[-16  15   0 -10  15 -18   3   2   8] -> S
[ 36  22  28  -1  36  39  41  20 -53] -> J
[-54  -6   8 -25  35 -29 -34  -5  16] -> X
[-32   9  25 -18 -15 -42   1  16 -16] -> R
[-50 -22 -27 -21  17 -54 -36 -18  27] -> V
[ 25  11 -13  27 -16  45 -16   7  36] -> W
[-16   3   9 -12  19  -1  -1   4   4] -> U
q: [ 36  22  28   0  37  40  42  20 -53] : J
q: [ 25  10 -13  27 -16  45 -16   7  35] : W
q: [-55  -6   8 -25  36 -28 -35  -3  16] : X

[  7 -15  17   3 -18  -3]  Q
[-6 -6 -4 -7 -8 -7]  B
[-7 -2 -3 -4 -4 -4]  K
[-4 -5 -5 -4 -4 -4]  M
[ -9  -1 -10  -8  -7  -7]  T
[-10   1   6  -4  -8  -4]  C
[  7 -15  17   3  -2  -3]  D
[-50  41  24  -9  -2   1]  Z
[-45  38  41  -2  -7   6]  P
[ -9  -1 -10  -8  -7  -3]  N
q: [-51  40  24  -9  -3   2] : Z
q: [  7 -16  17   3 -18  -2] : Q

[ 33  33  14  34  17  -9  30  -4  -7 -40 -48  37  32 -13 -37  -7  -1  -5
  13  -3]  F
[-25 -11  14 -21   3 -15  14  17  27  10  -3 -14   3 -22 -26  18  26  37
   8  32]  A
[  4 -19  19   0  -5  22  -6  24 -29  20 -48  37  32 -13 -37  -7  -1  -5
  13  -3]  E
[ -4  15  -2   0   5  18   6  -1  29  16   0  10  11  35 -39  29 -20  25
  26  42]  L
[ 22  24  27  23  19  46  10  22 -10  20 -19  22  32  11 -32  -2   7 -13
  14  -3]  H
[  4 -19  19   0  -5  22  -6  24 -29  20 -13 -16  -3 -40  24 -28  39 -16
 -23 -34]  G
q: [-25 -11  14 -20   3 -15  14  17  26  10  -4 -14   3 -22 -26  18  26  37
   7  33] : A
q: [  5 -19  18  -1  -5  21  -7  23 -28  19 -13 -16  -3 -41  24 -29  40 -16
 -24 -34] : G
q: [ 22  25  27  23  19  45  10  21  -9  21 -19  23  31  10 -32  -4   7 -12
  15  -3] : H
q: [ 32  34  15  36  17  -8  30  -5  -8 -41 -48  37  31 -16 -38  -8  -1  -5
  13  -4] : F

[ -7  -6  11   9  -2   3   9 -13   5 -18   4   1   9  -3   5  -6  -5  13
  10   5  -3  -1   1 -11   8 -10   1   3  -6   2 -14  -6  -7  -2 -11   2
   2 -16   1  -2  -3  -1  -5  12   1  -3   1   8   2  -5   4  18   7  -7
   6] : duleg
[  4 -20   1   8   2  13  -3 -26  23 -19  12   6 -13  -7  -2  -3   2 -23
  18   2 -14   2 -17  -1 -31  23  12  12 -13   2 -35   1  10 -22  -5  10
  14 -13 -14 -16  -7 -20   4  24  17   4  42   6 -21 -32   8  17   7  -3
 -13] : pori
[ 17 -12   6   6  -1   5   1 -18  11  -7   7   2 -11  -2   1   4   2 -17
   8  -1  -9  -1  -9   6 -15   9   9   4  -5  -2 -21  -3   8 -10  -2   4
   5 -11  -7 -11  -4 -11  -2  15   9   3  22   0 -14 -12   6   6   8   2
  -5] : nogam
q: [  4 -20   1   8   2  12  -3 -25  23 -19  13   6 -13  -6  -2  -4   0 -22
  18   1 -15   1 -16  -1 -31  23  12  14 -13   2 -34   2  10 -21  -4   8
  13 -12 -15 -16  -7 -21   4  23  16   3  42   9 -20 -32   8  18   7  -4
 -12] : pori
q: [ 15 -12   7   6  -2   5   1 -19  11  -7   7   3 -10  -2   0   5   2 -17
   7  -2  -9  -1  -9   5 -15   9  10   4  -5  -2 -22  -2   9  -8  -1   4
   6 -11  -7 -12  -3 -11  -1  14   8   4  22   0 -15 -11   6   4   7   3
  -5] : nogam
q: [ -8  -5  10  10  -2   4  10 -11   7 -19   5   0   8  -4   5  -6  -4  14
  12   3  -3  -1   1 -13   9 -10   0   1  -8   1 -14  -6  -6  -5 -10   2
   1 -16   2  -2  -4   0  -4  13   2  -2   2   8   4  -3   4  18   7  -4
   6] : duleg

[  3 -12 -29  37] = Dif
[ 40  51  10 -19] = Kife
[-24 -26  -4  -5] = geb
[  9  39  33 -24] = Lalu
q: [  8  38  33 -26] : Lalu
q: [ 41  52  12 -19] : Kife

[ -9 -17  36  17 -12  34 -39  17  18  48  11 -20 -41  -6  14  -3  12 -34
   8   7  20 -33  45  19  12  49  39  16 -40  14  17  30  20   2 -36 -24
 -39  43] = dof
[ -9 -17  36  17 -12  34 -39  17  18  48  11 -20 -41  -6  14  -3  12 -34
   8   7  20 -33  45  19  12  49  39  16 -40  11 -39 -13   8 -25  -2  -6
  -3  13] = fet
[ 44  33  28  38  -8  28  20 -10 -43 -51  37  52   0 -31 -12  11  -4  22
  -8  30 -27   7 -45 -23 -17  12 -32 -25   6 -14 -20  25 -11  -8   4  20
   4 -54] = los
[ -9 -17  36  17 -12  34 -39  17  18  48  11 -20 -41  -6  14  -3  12 -34
   8   7  20 -33  45  19  12  49  39  28 -40  14  17  31  20   2 -36 -24
 -39  43] = sek
q: [ 44  33  29  38  -9  27  21 -11 -43 -51  39  51   0 -32 -13  11  -3  22
  -9  30 -26   6 -44 -23 -17  10 -33 -26   4 -14 -19  25  -9  -8   5  20
   6 -53] : los
q: [ -9 -17  36  17 -12  34 -39  17  18  48  11 -20 -41  -6  14  -3  12 -34
   8   7  20 -33  45  19  12  49  39  28 -40  14  17  31  20   2 -36 -24
 -39  43] : sek
q: [-10 -17  36  17 -13  33 -38  17  17  48  11 -20 -42  -6  14  -2  13 -34
   7   7  20 -34  45  19  12  49  39  16 -40  11 -39 -13   9 -25  -2  -6
  -3  12] : fet

[ 30  -7  35 -32]  nef
[-7 33  8 -7]  rut
[30  3 29 45]  reb
[ -7  33 -11  44]  vus
[ 30  -7  35 -28]  rute
q: [ 30  -7  35 -28] : rute

